Here are made-up nodes, facts about them, and rows of numbers that follow some of those facts. Name the node behind each unnamed row.

Facts:
[zufuflok plemal mustem grafota flanir statrem suflim kelaflas kleses trogrer lobrom fadas sketus kagom] χ 658
[delegre brenol loskom levik fluzo plipur plubra fedem vula kloflos tifu klipak kasuk busan braflel grakleses driplur drezom muzu flama brabron metrar porena brozugruk plaral gufek goklazom studrem steflil broskovi festim stabram ralim kapor grutruflos flesek stiskel vemel stafozok stido plobran dapar misor kulo skitul futror skipuflu piflen venul] χ 106
[torudek bomul kuvabuk trovo lebradom troflu trefon bagrok repak mamen lostus zufin suste gribribis tepla komim skasku zafu plutok klisum] χ 925
[drevadran brovun repliklom zibam tozupur brunu soplek pligi nozi fubazan skekliskos detro zuvis teskul vatroger] χ 46
[stobrifes skaplek kodror roplur pedre madroster kirom] χ 119
Φ c <- zufuflok bomul kuvabuk plubra kloflos flanir soplek muzu gufek skekliskos stiskel skasku plobran kulo venul
Φ a <- delegre plemal zibam tozupur skaplek tifu statrem grakleses driplur drezom pligi kodror flama metrar stabram bagrok repak roplur mamen suste tepla komim zafu skitul fadas
Φ d <- brenol torudek fluzo stobrifes klipak brabron goklazom lostus zufin vemel stafozok pedre lobrom futror
Φ b <- loskom levik trovo grafota repliklom kasuk braflel lebradom nozi porena brozugruk kelaflas ralim kapor detro zuvis teskul plutok dapar
Φ f <- drevadran fedem brunu busan troflu trefon studrem steflil broskovi grutruflos flesek kleses trogrer vatroger madroster skipuflu piflen klisum
Φ e <- plipur brovun vula mustem suflim fubazan plaral festim gribribis stido misor sketus kirom kagom
{zufuflok delegre steflil kapor roplur mamen zufin} π moplapa
{toman stabram bagrok} π tranil
{brenol loskom mustem soplek lebradom kodror flama stiskel teskul tepla pedre} π klutrigrum
{torudek bomul fluzo kloflos repliklom tozupur brunu troflu plaral kelaflas grutruflos suste} π skodos
{tuder staskor nezon muzu moplapa komim skipuflu} π bugra
{plemal klutrigrum nozi repak klisum} π bepil
{levik statrem kleses zafu} π toman
{kuvabuk drevadran grafota tifu brozugruk studrem skekliskos lostus} π plikli
{stobrifes brovun busan driplur gribribis vemel dapar} π brubran
{vekla trobrok braflel bepil skodos madroster plikli plobran} π zozi
{plipur flesek zuvis trogrer stafozok vatroger skasku lobrom skitul venul} π vekla
{plubra metrar festim plutok futror} π skisedul
{fedem suflim trefon goklazom ralim} π tuder
{vula brubran fubazan kastam} π tirik
{trovo flanir zibam skaplek misor} π staskor
{klipak broskovi detro fadas} π droral
{kasuk pligi} π kastam
{grakleses piflen} π nezon
{drezom porena stido kulo sketus} π drizek
{brabron gufek kagom} π trobrok
{skisedul kirom} π lapen

Some rows with their names:
+1.89	-0.10	-0.39	-4.18	+2.17	+2.44	-0.24	+5.63	+0.14	+1.94	+1.72	+0.22	-1.05	-1.62	-0.21	-0.65	-2.40	-0.97	+2.16	+1.49	+1.64	-3.21	-0.18	+1.05	-0.15	-0.37	-1.38	-0.64	+1.01	-1.55 -> komim
+3.22	-0.70	+1.98	-1.99	+0.27	+2.27	+3.64	+4.34	+0.94	+4.14	-0.27	-1.38	-2.88	-1.51	-1.72	-0.51	-2.83	-0.84	+3.88	-0.37	+3.95	-1.60	+0.93	+0.57	-1.27	+0.65	-0.46	+0.31	-0.94	-0.64 -> loskom
+2.87	+0.11	+0.98	-1.74	+0.50	+1.08	+1.85	+3.68	+0.82	+2.59	+1.66	+1.63	-2.93	-1.90	-1.63	+0.88	-1.88	-1.79	+4.16	-0.80	+1.49	-2.33	+0.61	+0.81	-0.27	-0.04	-1.82	+0.71	+0.45	-0.33 -> stafozok
+3.19	-0.74	+0.91	-1.66	+0.06	+1.41	+1.61	+3.44	+1.22	+2.82	+1.39	+1.21	-2.34	-1.56	-1.89	+0.58	-2.22	-1.44	+3.70	-0.38	+1.92	-2.20	+0.29	+1.07	-0.45	-0.09	-2.09	+0.68	-0.09	-0.14 -> braflel
+1.50	+0.10	+0.79	-2.35	+1.75	+2.72	+1.82	+4.64	+0.05	+2.53	+1.04	+1.18	-0.63	-3.70	-1.09	+1.07	-1.21	-1.73	+2.81	+0.36	+1.86	-1.98	-1.00	+0.19	-2.10	-0.53	-2.05	-0.27	+0.76	-1.48 -> zozi
+1.55	+0.15	+1.46	-2.46	+1.80	+3.22	+2.77	+5.05	-0.24	+3.25	+0.12	-0.18	-0.98	-3.71	-0.98	+0.68	-1.58	-1.40	+2.91	+0.31	+2.87	-1.63	-0.74	+0.13	-2.56	-0.16	-1.15	-0.52	+0.28	-1.74 -> bepil
+2.56	-2.42	-0.65	-1.35	+0.68	+2.80	+0.84	+3.83	+0.73	+3.29	+1.93	+1.39	-1.27	-1.27	-2.36	-0.68	-1.47	-1.03	+1.36	-2.00	+3.07	-1.62	+0.80	+1.44	+1.27	-0.07	-2.51	+0.83	+3.17	-1.56 -> vemel
+2.26	-1.47	+2.15	-2.31	+1.66	+0.33	+0.95	+3.64	+2.65	+1.95	+2.75	+1.26	-4.52	-3.11	-2.79	+0.94	-2.16	-0.24	+2.74	+0.32	+1.81	-1.80	-1.57	+0.91	-0.42	-0.11	-1.47	+0.54	+0.66	-1.59 -> plaral
+3.85	-0.93	-0.97	-3.39	+2.26	+1.54	-0.69	+5.40	+0.79	+2.53	+1.89	+0.24	-2.05	-0.68	-0.07	-0.41	-2.39	-1.49	+3.23	+0.04	+1.80	-2.51	+0.84	+2.52	+0.12	-0.77	-1.26	+0.22	+0.42	-0.99 -> goklazom
+1.51	-1.35	-0.78	-2.27	+1.32	+2.69	+0.55	+3.61	+0.18	+2.54	+0.76	+0.79	+0.40	-2.73	-1.54	+0.33	-1.91	-0.99	+0.24	-0.53	+3.23	-2.47	-0.69	+0.39	+1.25	+0.23	-1.92	-0.30	+1.94	-3.22 -> pligi
+2.47	-0.65	-0.73	-3.22	+1.91	+2.48	+0.98	+4.10	-0.51	+2.42	+1.55	-0.14	-0.52	+0.32	+0.06	-1.63	-2.61	-0.49	+2.41	+1.17	+0.95	-3.06	-2.04	+2.12	-1.26	-1.93	-3.18	+0.00	-0.17	-0.25 -> trefon
+4.15	-1.43	-1.06	-3.16	+1.75	+1.36	-0.87	+4.90	+0.94	+2.64	+1.86	+0.29	-1.89	-0.42	-0.49	-0.46	-2.57	-1.27	+3.30	+0.38	+1.96	-2.80	+0.45	+2.58	-0.21	-0.78	-1.74	+0.29	-0.15	-0.81 -> kapor
+2.51	-0.24	+1.34	-2.26	+0.35	+2.29	+3.97	+3.53	+0.32	+3.89	-1.43	-1.72	-1.07	-2.45	-1.72	-0.04	-3.04	-0.56	+2.58	+0.80	+4.51	-2.35	-1.12	-0.13	-1.32	+0.84	-0.84	-0.60	-1.97	-2.18 -> soplek
+2.93	-0.84	+1.37	-1.42	-0.37	+0.92	+1.18	+2.36	+1.22	+2.45	+1.58	+1.57	-2.53	-1.70	-2.38	+0.79	-2.35	-1.48	+3.63	+0.13	+1.63	-2.81	-0.31	+1.08	-1.26	-0.15	-2.46	+0.77	-0.08	-0.07 -> venul
+3.30	-0.35	-1.42	-4.10	+1.76	+2.44	+0.40	+5.70	+0.28	+2.56	+1.65	+0.46	-0.71	-0.68	-0.60	-1.02	-2.43	-0.71	+2.95	+1.71	+1.51	-3.30	-0.52	+1.35	-0.19	-0.43	-2.34	-0.61	+0.09	-0.71 -> trovo
+2.07	+1.33	+0.68	-2.54	+0.65	+1.91	+2.87	+4.17	+0.20	+2.52	+1.87	+1.83	-1.91	-2.32	-1.78	+0.16	-1.65	-1.47	+3.93	+0.42	+1.00	-2.89	-0.47	-0.45	-0.19	+0.18	-2.47	-0.09	+0.78	-0.21 -> torudek
+2.81	+0.49	-0.10	-1.94	+0.52	+1.22	+2.61	+3.02	+0.62	+2.70	+0.55	+1.55	-0.87	-2.58	-1.91	+1.21	-2.07	-1.52	+3.23	+0.35	+1.92	-2.94	-1.36	+0.06	-0.03	+0.35	-2.52	-0.08	-0.90	-1.41 -> zuvis
+2.60	-1.43	+0.14	-2.08	+0.94	+2.31	+0.25	+4.54	+1.32	+2.41	+1.35	+1.04	-1.29	-1.27	-0.68	+0.40	-2.23	-1.45	+2.51	-0.81	+2.02	-1.62	+1.24	+1.57	+0.59	-0.69	-1.49	+0.53	+0.51	-0.46 -> klipak

Which node is each row?
No name comes twice in this set of rows, the named rows included.
+1.27	-1.31	+0.48	-2.84	+0.13	+3.85	+1.21	+5.04	+1.67	+2.00	+0.57	+1.14	+1.16	-1.55	-0.52	+0.50	-2.58	-0.80	+1.53	+1.12	+1.27	-1.77	+0.42	+0.75	+0.44	-1.20	-2.06	-0.05	-0.82	+0.71 -> plutok
+1.57	-3.33	-0.53	-2.42	+2.35	+2.38	+0.93	+3.81	+2.01	+2.73	+1.65	+0.62	-0.97	-3.11	-3.20	-0.17	-1.73	+0.64	-1.14	-0.18	+4.00	-1.64	-2.65	+0.67	+1.64	+0.28	-2.17	-0.15	+2.26	-4.17 -> brovun
+2.51	-2.19	+0.47	-1.97	+0.17	+2.60	+0.12	+4.01	+1.96	+2.25	+0.95	+1.18	-0.36	-1.19	-0.70	+0.93	-2.58	-1.21	+1.97	-0.29	+1.83	-1.39	+1.18	+1.74	+0.36	-1.18	-1.70	+0.82	-0.57	+0.35 -> levik
+1.99	-1.90	+0.73	-2.17	+0.55	+2.92	-0.10	+4.71	+2.09	+2.02	+0.70	+1.06	-0.18	-1.50	+0.11	+1.25	-2.65	-1.49	+1.91	-0.63	+1.70	-0.91	+1.84	+1.74	+0.70	-1.48	-0.95	+0.73	-0.72	+0.47 -> futror
+1.06	-1.89	+1.58	-2.33	+0.65	+2.81	-0.99	+4.38	+1.94	+1.47	+0.80	+0.67	-0.52	-1.96	+0.16	+1.58	-2.85	-1.38	+1.25	-0.22	+1.76	-1.30	+1.69	+1.56	+0.38	-1.28	-0.41	+0.53	-0.11	-0.32 -> metrar
+1.74	-1.59	+0.89	-2.35	+1.00	+2.06	-0.75	+4.13	+1.22	+1.94	+1.40	+0.71	-1.39	-1.82	-0.59	+0.74	-2.43	-1.31	+1.76	-0.43	+2.16	-1.92	+1.20	+1.55	+0.19	-0.64	-1.04	+0.51	+0.89	-0.98 -> drezom
+1.55	+0.57	+1.15	-1.58	+0.18	+1.86	+3.49	+2.23	-0.40	+2.52	+1.69	+1.40	-1.60	-1.08	-1.67	-0.41	-2.02	-0.86	+3.48	+0.29	+0.43	-2.96	-2.41	+0.45	-1.69	-1.25	-3.74	+0.43	+0.09	+0.52 -> troflu
+2.89	-1.16	-0.18	-3.46	+2.13	+1.47	-1.71	+4.93	+0.72	+1.92	+1.81	+0.07	-2.27	-1.23	-0.13	-0.06	-2.58	-1.37	+2.47	+0.33	+2.07	-2.70	+0.79	+2.33	-0.09	-0.67	-0.80	+0.10	+0.89	-1.56 -> grakleses
+3.20	-2.81	+0.26	-4.07	+3.43	+0.91	-1.50	+5.53	+2.65	+1.91	+2.72	-0.28	-3.44	-1.78	-1.12	-0.30	-2.73	+0.15	+1.56	+1.15	+2.27	-1.99	-1.04	+2.58	+0.04	-0.77	-0.83	-0.03	+0.47	-2.22 -> misor
+1.08	-3.23	+0.15	-2.90	+1.87	+3.12	+1.32	+4.78	+1.82	+2.58	+2.71	+1.03	-1.65	-2.61	-3.60	-1.39	-1.64	+1.12	-0.54	+0.41	+3.19	-1.73	-2.08	+0.35	+1.21	+0.13	-2.70	-0.19	+3.41	-2.77 -> gribribis
+2.93	-0.05	+2.09	-2.18	+0.80	+2.32	+3.67	+4.83	+0.57	+4.11	-0.22	-1.48	-3.22	-1.75	-1.07	-0.46	-2.60	-1.09	+3.94	-0.97	+3.92	-1.34	+1.35	+0.48	-0.89	+0.54	+0.11	+0.14	-0.52	-0.93 -> brenol
+1.49	-0.51	+2.71	-3.12	+2.72	+2.48	+3.72	+6.37	+1.81	+4.13	+0.47	-1.84	-2.09	-3.78	-1.44	-0.21	-1.77	+0.75	+1.52	-0.09	+4.41	-2.28	-2.87	+0.09	-1.87	+1.76	+0.50	-0.78	-1.31	-2.94 -> mustem
+0.49	-0.84	+0.96	-3.22	+0.88	+3.60	+0.32	+5.05	+0.95	+1.59	+1.03	+0.79	+0.35	-2.11	-0.32	+0.50	-2.44	-0.91	+1.18	+0.86	+1.55	-2.11	+0.50	+0.57	+0.35	-0.80	-1.21	-0.30	+0.52	-0.53 -> zafu

The same nodes again, as new rows of numbers:
Some rows with their names:
-1.80	+1.73	-3.24	+0.04	-1.79	-1.64	+1.12	+1.65	+5.02	-0.06	-0.30	-8.06	-1.09	-4.70 -> mamen
-1.77	-1.37	-3.25	-2.85	-1.44	-0.27	+2.84	+0.99	+3.57	-1.92	-0.48	-1.84	-2.22	-3.53 -> statrem
+0.25	+0.46	-2.20	-0.46	-2.38	+3.31	+0.47	+1.40	+4.77	-0.50	-2.41	-1.67	-1.71	-1.25 -> trobrok
+0.95	+0.60	-1.68	-0.25	-1.28	+3.90	+1.08	+1.29	+4.61	-1.31	-3.25	-2.13	-1.62	+0.55 -> kagom
+2.15	+2.08	-0.28	+0.14	-2.57	+1.72	+2.96	+2.09	+5.36	+1.03	+0.45	-1.03	-0.14	-2.11 -> vula
-1.52	+2.36	-1.87	-3.50	-1.87	+3.27	+1.08	+7.29	+1.83	+1.29	-3.52	-4.36	+0.66	+1.47 -> loskom
-2.20	+2.10	-3.09	-0.80	-2.46	+1.83	+1.26	+3.08	+2.08	-0.02	-4.45	-2.25	-0.31	-3.57 -> tifu
-0.50	+0.96	-4.56	-1.67	-2.45	-2.60	+1.43	-0.22	+6.16	-0.06	-1.51	-7.35	-1.43	-3.58 -> roplur
-0.39	+1.23	-5.49	-1.19	-1.66	-2.49	+1.02	-0.97	+3.54	+0.58	-0.73	-6.11	-1.79	-3.01 -> zibam
+0.43	+3.37	-0.66	+1.22	-1.54	+4.90	+5.64	+4.35	+3.94	-0.72	-4.32	-4.68	-4.16	-0.66 -> skasku
+1.76	+0.66	-2.28	-0.23	-2.16	+1.25	+3.37	-0.51	+5.32	+1.07	+0.44	-0.72	-0.90	-0.21 -> fubazan
+1.08	+5.01	-0.33	-3.24	-2.75	+6.33	+3.57	+6.26	+1.26	+1.19	-3.62	-5.33	-3.45	+1.90 -> stiskel
+2.19	+3.10	-3.40	-0.25	+0.35	-3.50	+3.08	+5.62	+4.55	+1.01	-1.35	-7.09	-0.98	-2.14 -> steflil
+4.22	+3.11	-2.35	-0.43	-0.37	+0.10	+4.70	+0.74	+4.31	-0.99	-0.99	-8.47	-4.77	-0.60 -> zufuflok
-3.83	+0.73	-2.96	-5.05	-4.25	+3.49	+0.81	+2.94	+2.99	+0.12	-4.25	-5.04	-0.16	+0.86 -> kodror
-0.48	+0.53	-4.65	-0.03	-0.25	+0.91	+2.84	+2.84	+3.03	+0.25	-4.96	-1.83	-0.72	+0.63 -> repliklom
-2.34	+1.57	-1.60	-1.31	-0.76	+1.89	+3.91	+7.76	+3.49	-0.15	-3.36	-5.50	-0.49	+1.10 -> klisum
+2.03	+0.96	-2.93	-0.31	-1.87	+0.26	+0.02	+0.22	+5.90	+0.10	+0.01	-4.65	-2.27	-2.47 -> tuder

Which node is each row?
No name comes twice in this set of rows, the named rows included.
+0.90	+6.35	-1.10	-0.04	-4.25	-0.64	+6.14	+2.70	+4.31	-1.02	+1.01	-0.67	-0.25	-0.98 -> vemel
+3.11	+0.99	-2.55	-0.25	-0.61	+0.21	+0.23	-0.33	+6.16	-0.67	+0.07	-6.02	-2.25	-1.26 -> suflim
-0.22	+6.18	-3.29	-0.21	-2.93	+2.10	+2.79	+4.68	+3.49	-1.60	-3.19	-1.53	-2.62	-0.80 -> brabron
+0.20	+6.02	-3.51	+0.85	-2.30	-0.98	+2.50	+3.35	+6.36	-1.79	+0.52	-7.39	-3.59	-2.07 -> zufin
+0.47	+0.37	-2.22	-0.67	-2.37	+3.10	+0.72	+1.27	+5.04	-0.44	-1.92	-1.65	-1.74	-1.46 -> zozi
-2.76	+0.32	-2.69	-3.14	-2.64	+2.38	+0.95	+1.30	+1.92	-1.42	-3.34	-3.96	-0.49	-0.46 -> plemal
+1.53	+0.41	-1.62	-1.63	-0.95	+2.50	+1.58	+4.74	+5.69	+0.54	+0.58	-0.29	-3.54	-3.67 -> festim
-0.30	+0.48	-3.25	-1.33	-0.68	-0.26	+5.11	+4.96	+5.43	-0.35	-4.66	-3.90	-1.03	+0.67 -> madroster
+4.03	+4.72	-1.70	-0.27	-1.14	+0.79	+4.80	+3.74	+4.24	+0.78	-0.97	-6.48	-4.63	-2.41 -> muzu
-0.30	+4.27	-3.78	-0.13	-2.41	+2.08	+2.98	+2.28	+3.72	-3.56	-3.71	-2.25	-3.04	+0.81 -> lobrom
-4.61	+1.17	-1.99	-1.93	-3.15	+3.12	+1.21	+3.99	+2.83	-0.44	-2.89	-4.70	-0.30	-1.86 -> repak
-2.26	+0.93	-5.16	-0.60	-2.11	+1.40	+1.72	+0.20	+2.26	-0.12	-4.76	-1.64	-0.87	-1.50 -> tozupur
+0.44	+4.41	-2.00	-0.95	-4.81	-0.99	+6.95	+0.86	+6.60	-1.69	+0.14	-1.58	-0.78	+0.38 -> stobrifes

